Below are the code and all the weights of a small trained network. Each question names an input and a target symbol and asks about switching units off, where a switched-off unit gives its printed mean instead of its output.

import numpy as np


def w(rows, s, z=0):
    codes = np.array(rows[::2]) - 128.0
    scale = np.full(codes.shape[1], s)
    scale[-1] = z or s
    return codes * scale


def f(y):
    return y / 2 * (1 + np.tanh(0.7978845608 * (y + 0.044715 * y**3)))


def softmax(a):
    e = np.exp(a - a.max(-1, keepdims=True))
    return e / e.sum(-1, keepdims=True)


def log_softmax(a):
    a = a - a.max(-1, keepdims=True)
    return a - np.log(np.exp(a).sum(-1, keepdims=True))


def net(x, mask):
    ids = ['αβζλμξσφψω'.index(c) for c in x.split()]
    T = len(ids)
    res = E[ids] + P[:T]
    r = res
    for j in range(3):
        rows = slice(3 * j, 3 * j + 3)
        q, k, v = (r @ M[0][rows].T for M in (Q, K, V))
        z = softmax(np.where(np.tri(T) > 0, q @ k.T / 3**0.5, -1e9)) @ v
        o = O[0][rows]
        res = res + np.where(mask[j], z, o[:, -1]) @ o[:, :-1]
    y = f(res @ A[0][:, :-1].T + A[0][:, -1])
    res = res + np.where(mask[3:7], y, B[0][:, -1]) @ B[0][:, :-1]
    return log_softmax(res[-1] @ U[:, :-1].T + U[:, -1])


Q, K, V, O, A, B = {}, {}, {}, {}, {}, {}
E = w([
[217,213,95],'α',
[70,165,84],'β',
[96,140,144],'ζ',
[127,102,45],'λ',
[172,187,29],'μ',
[161,145,119],'ξ',
[188,144,144],'σ',
[249,187,153],'φ',
[90,143,145],'ψ',
[193,60,64],'ω',
],0.017)
P = w([
[87,3,141],'0',
[124,162,121],'1',
[120,166,120],'2',
[120,167,118],'3',
[135,143,125],'4',
[139,142,129],'5',
[140,142,129],'6',
[150,134,134],'7',
],0.015)
Q[0] = w([
[196,244,120],'H1',
[85,42,89],'H1',
[20,80,126],'H1',
[87,184,179],'H2',
[119,92,224],'H2',
[232,189,157],'H2',
[32,163,175],'H3',
[141,160,79],'H3',
[184,123,207],'H3',
],0.011)
K[0] = w([
[125,21,180],'H1',
[166,180,133],'H1',
[98,169,107],'H1',
[167,42,130],'H2',
[189,120,65],'H2',
[142,148,247],'H2',
[34,86,95],'H3',
[146,134,83],'H3',
[106,166,185],'H3',
],0.016)
V[0] = w([
[130,191,106],'H1',
[235,126,117],'H1',
[121,133,249],'H1',
[141,136,144],'H2',
[122,138,219],'H2',
[82,151,128],'H2',
[108,92,122],'H3',
[85,149,172],'H3',
[146,144,92],'H3',
],0.02)
O[0] = w([
[217,140,116,2],'H1',
[56,249,120,170],'H1',
[143,137,219,43],'H1',
[99,118,125,137],'H2',
[50,139,58,100],'H2',
[123,126,163,87],'H2',
[163,160,128,67],'H3',
[109,136,30,30],'H3',
[146,60,178,205],'H3',
],0.012,0.0071)
A[0] = w([
[96,252,143,6],'N1',
[117,251,136,142],'N2',
[152,16,162,49],'N3',
[3,212,153,104],'N4',
],0.0063,0.011)
B[0] = w([
[179,9,173,166],'N1',
[213,132,89,237],'N2',
[196,213,116,175],'N3',
[138,199,146,255],'N4',
],0.012,0.0074)
U = w([
[157,210,134,117],'α',
[151,143,215,125],'β',
[194,135,123,48],'ζ',
[93,115,159,251],'λ',
[56,134,235,236],'μ',
[144,165,101,143],'ξ',
[74,184,251,143],'σ',
[151,138,255,95],'φ',
[144,214,247,3],'ψ',
[75,199,189,109],'ω',
],0.0097,0.0061)

Each question gives the input, a string of symbols that net reads in full, and the target symbol t.
The units are the heads (3 rows each of Q, K, V and O) and the neurons (one row each of A and B). Each row of codes is followed by its name. A weight is (code - 128) times the scale printed after its matrix; where a second scale follows, it is the last column's (O, A, B and U).
mask holds one flag per unit, heads first, then neurons. A switched-off unit (its flag False) gives its mean, the last column of its rows in O or B, instead of its output. The means were averaged over made-up inputs and are rounded, as every weight is.
A unit's drop is (log p(t) with every unit on - log p(t) with that unit switched off) / (log p(t) with every unit on - log p(t) with every unit switched off).
The circuit of an input: a set's keep is (log p(t) with only the set's units on - log p(t) with every unit switched off) / (log p(t) with every unit on - log p(t) with every unit switched off). Starting from all 7 units, units are removed one at a time, each time the one whose removal leaves the highest keep (on an exact tie, the one counted first), for as long as the keep stays at least 0.8.
circuit, biggest first: the units of the circuit, biggest drop first
most important unit: the unit with the biggest drop
top k neurons: the k neurons with the biggest drops, biggest first
which heads matter: for each layer, one digit per head in row order, 1 if its drop is at least 0.15 and else 0, layers parted by /
input β ψ ζ ξ, target ζ: top neuron	(N3)
input ψ ξ ζ, target λ: which heads matter	101
input α λ ω λ ξ, target α: which heads matter	100
input λ ψ σ ξ ψ φ, target λ: which heads matter	100
input β α σ, target ζ: which heads matter	100
input ξ φ ξ ξ α α, target μ: circuit, biggest first	(H3 H1 N2)
input ξ ω φ ψ σ ξ φ ω, target α: top 2 neurons	(N2 N4)
input σ ξ λ φ, target σ: which heads matter	101
input ω σ ξ α ψ ζ ξ, target ω: circuit, biggest first	(H1 N4)
input φ φ λ ζ ψ σ μ, target ψ: top 2 neurons	(N4 N2)
input λ α ω ξ λ ψ ξ, target λ: top 2 neurons	(N4 N2)
input β ω λ φ μ μ ξ, target ζ: top 2 neurons	(N3 N4)
input σ α ψ ψ μ, target σ: circuit, biggest first	(H1 H3)
input β α ψ, target ζ: circuit, biggest first	(H1)
input φ ξ ψ β φ σ, target ψ: top 2 neurons	(N4 N2)
input α ζ ξ, target α: circuit, biggest first	(H1 N2)
input φ β ψ σ ψ α, target ψ: top 3 neurons	(N4 N2 N1)
input φ λ μ, target ψ: top 2 neurons	(N4 N1)
input φ ξ α, target ψ: top 3 neurons	(N4 N1 N2)
input β ξ σ φ μ, target ζ: most important unit	H1
input ψ σ β, target λ: circuit, biggest first	(H1 H3 N4 N2)
